Below are the code and all the weights of a small trained network. Each question names an input and a class and asks about switching units off, where a switched-off unit gives its printed mean instead of its output.

import numpy as np


def w(rows, s, z=0):
    codes = np.array(rows[::2]) - 128.0
    scale = np.full(codes.shape[1], s)
    scale[-1] = z or s
    return codes * scale


def f(y):
    return y / 2 * (1 + np.tanh(0.7978845608 * (y + 0.044715 * y**3)))


def log_softmax(a):
    a = a - a.max(-1, keepdims=True)
    return a - np.log(np.exp(a).sum(-1, keepdims=True))


def net(x, mask):
    res = np.array(x, float).reshape(1, 6) / 4 @ E
    y = f(res @ A[0][:, :-1].T + A[0][:, -1])
    res = res + np.where(mask, y, B[0][:, -1]) @ B[0][:, :-1]
    return log_softmax(res[-1] @ U[:, :-1].T + U[:, -1])


A, B = {}, {}
E = w([
[41,173,174,26,70,85,142,70,128,146,213,122],'x0',
[166,186,187,161,43,195,239,53,157,35,127,94],'x1',
[142,33,85,20,190,87,205,135,235,220,166,21],'x2',
[122,194,76,156,85,113,134,110,76,171,153,2],'x3',
[47,132,125,98,98,185,51,69,139,3,160,106],'x4',
[177,45,45,134,3,201,185,228,158,153,151,76],'x5',
],0.0074)
A[0] = w([
[112,38,140,43,206,77,104,162,196,185,92,139,132],'n1',
[217,157,54,192,145,148,103,210,128,147,81,132,191],'n2',
[191,61,100,178,97,141,148,152,56,166,48,82,60],'n3',
[109,121,68,29,137,22,213,163,131,182,208,50,145],'n4',
[63,195,143,95,86,128,158,118,101,127,150,42,142],'n5',
[123,46,89,108,214,118,138,148,227,164,124,163,170],'n6',
[171,139,71,134,66,150,169,137,167,155,150,93,253],'n7',
[111,207,149,165,167,98,63,100,42,87,78,178,182],'n8',
[128,105,155,82,70,162,103,187,187,118,173,88,202],'n9',
[104,146,98,90,47,225,84,160,113,74,170,144,78],'n10',
[211,142,56,246,120,150,147,196,105,148,69,91,99],'n11',
[140,82,82,153,73,134,83,184,85,94,198,124,163],'n12',
[139,148,130,148,155,90,89,143,72,154,79,173,155],'n13',
[88,193,254,137,137,178,181,29,142,29,118,145,129],'n14',
[196,108,133,154,122,150,165,140,157,103,89,200,151],'n15',
[68,121,150,130,191,78,87,112,52,151,86,200,165],'n16',
[141,140,120,135,148,102,55,150,74,146,113,181,104],'n17',
[92,90,82,119,69,174,74,162,152,108,176,142,154],'n18',
],0.0083,0.0053)
B[0] = w([
[154,189,36,64,205,13,172,183,136,96,139,90,228],'n1',
[169,116,168,230,170,169,151,182,69,131,51,111,209],'n2',
[154,151,124,153,203,230,147,164,99,152,98,72,176],'n3',
[135,179,139,33,135,168,137,56,128,255,152,75,253],'n4',
[125,115,157,106,73,103,103,32,135,167,225,91,207],'n5',
[185,173,65,108,218,81,176,192,189,129,84,113,216],'n6',
[97,93,156,165,120,189,200,128,69,197,88,93,216],'n7',
[102,133,217,194,132,44,46,114,118,113,188,192,255],'n8',
[66,77,26,66,94,101,177,124,67,134,80,137,192],'n9',
[10,64,60,120,58,81,131,179,80,53,164,110,184],'n10',
[184,102,169,230,159,204,168,127,53,74,57,7,204],'n11',
[76,68,117,155,118,79,150,156,80,114,106,145,178],'n12',
[109,115,199,183,164,150,122,190,84,130,132,163,188],'n13',
[232,96,152,85,19,147,90,101,250,32,176,124,251],'n14',
[166,104,217,110,82,191,208,205,134,149,112,172,172],'n15',
[135,224,173,181,157,58,45,212,124,147,136,203,220],'n16',
[99,165,164,128,123,129,80,160,54,184,153,201,181],'n17',
[28,101,74,119,109,133,134,133,23,102,119,134,174],'n18',
],0.0076,0.014)
U = w([
[140,137,167,130,104,124,64,63,181,33,163,85,3],'0',
[170,94,140,214,162,227,173,148,81,127,52,92,165],'1',
[116,154,203,190,163,91,47,179,96,152,128,225,41],'2',
[152,133,87,62,222,65,168,174,174,151,102,108,95],'3',
[111,144,154,73,106,139,144,47,119,247,163,66,121],'4',
[27,80,68,124,77,138,134,151,69,80,123,128,213],'5',
[164,92,168,84,71,187,186,142,188,85,126,196,185],'6',
],0.011,0.0042)

Each question gives the input, the list of numbers given to net, and the class t.
The units are the neurons (one row each of A and B). Each row of codes is followed by its name. A weight is (code - 128) times the scale printed after its matrix; where a second scale follows, it is the last column's (A, B and U).
mask holds one flag per neuron, in row order. A switched-off neuron (its flag False) gives its mean, the last column of its row in B, instead of its output. The means were averaged over made-up inputs and are rounded, as every weight is.
A unit's drop is (log p(t) with every unit on - log p(t) with that unit switched off) / (log p(t) with every unit on - log p(t) with every unit switched off).
The circuit of an input: a set's keep is (log p(t) with only the set's units on - log p(t) with every unit switched off) / (log p(t) with every unit on - log p(t) with every unit switched off). Starting from the 12 units with the biggest drops (on a tie, the unit counted first), units are removed one at a time, each time the one whose removal leaves the highest keep (on an exact tie, the one counted first), for as long as the keep stays at least 0.8.
circuit, biggest first: the units of the circuit, biggest drop first
unit that matters most: the unit with the biggest drop
top k neurons: the k neurons with the biggest drops, biggest first
drop of u: that unit's drop, to one decimal
input [0,-2,-5,0,-2,3], class 1: circuit, biggest first -> [n11]
input [2,0,4,1,7,2], class 5: top 2 neurons -> [n18 n9]
input [7,-8,-3,0,-3,7], class 5: top 2 neurons -> [n18 n12]
input [-5,-3,8,5,-5,3], class 1: top 4 neurons -> [n11 n2 n7 n3]
input [-4,4,0,-7,-2,-5], class 6: top 2 neurons -> [n14 n15]
input [0,6,3,0,4,-1], class 0: top 2 neurons -> [n15 n14]
input [5,1,5,-6,5,5], class 5: top 3 neurons -> [n18 n9 n10]
input [7,4,0,-2,0,4], class 5: top 3 neurons -> [n10 n9 n18]
input [-3,-4,1,-5,-4,4], class 1: top 2 neurons -> [n2 n11]
input [7,1,-7,-6,7,2], class 5: top 3 neurons -> [n10 n18 n9]
input [-8,-4,-1,-8,5,2], class 1: top 3 neurons -> [n2 n8 n15]
input [7,-6,-8,-3,6,3], class 5: top 2 neurons -> [n10 n18]
input [-7,6,-1,5,-2,-8], class 0: drop of n13 -> -0.1
input [0,0,8,6,-8,6], class 1: drop of n3 -> 1.7
input [-2,8,-7,2,4,7], class 5: drop of n10 -> 2.5
input [2,3,0,-5,5,-5], class 0: unit that matters most -> n14
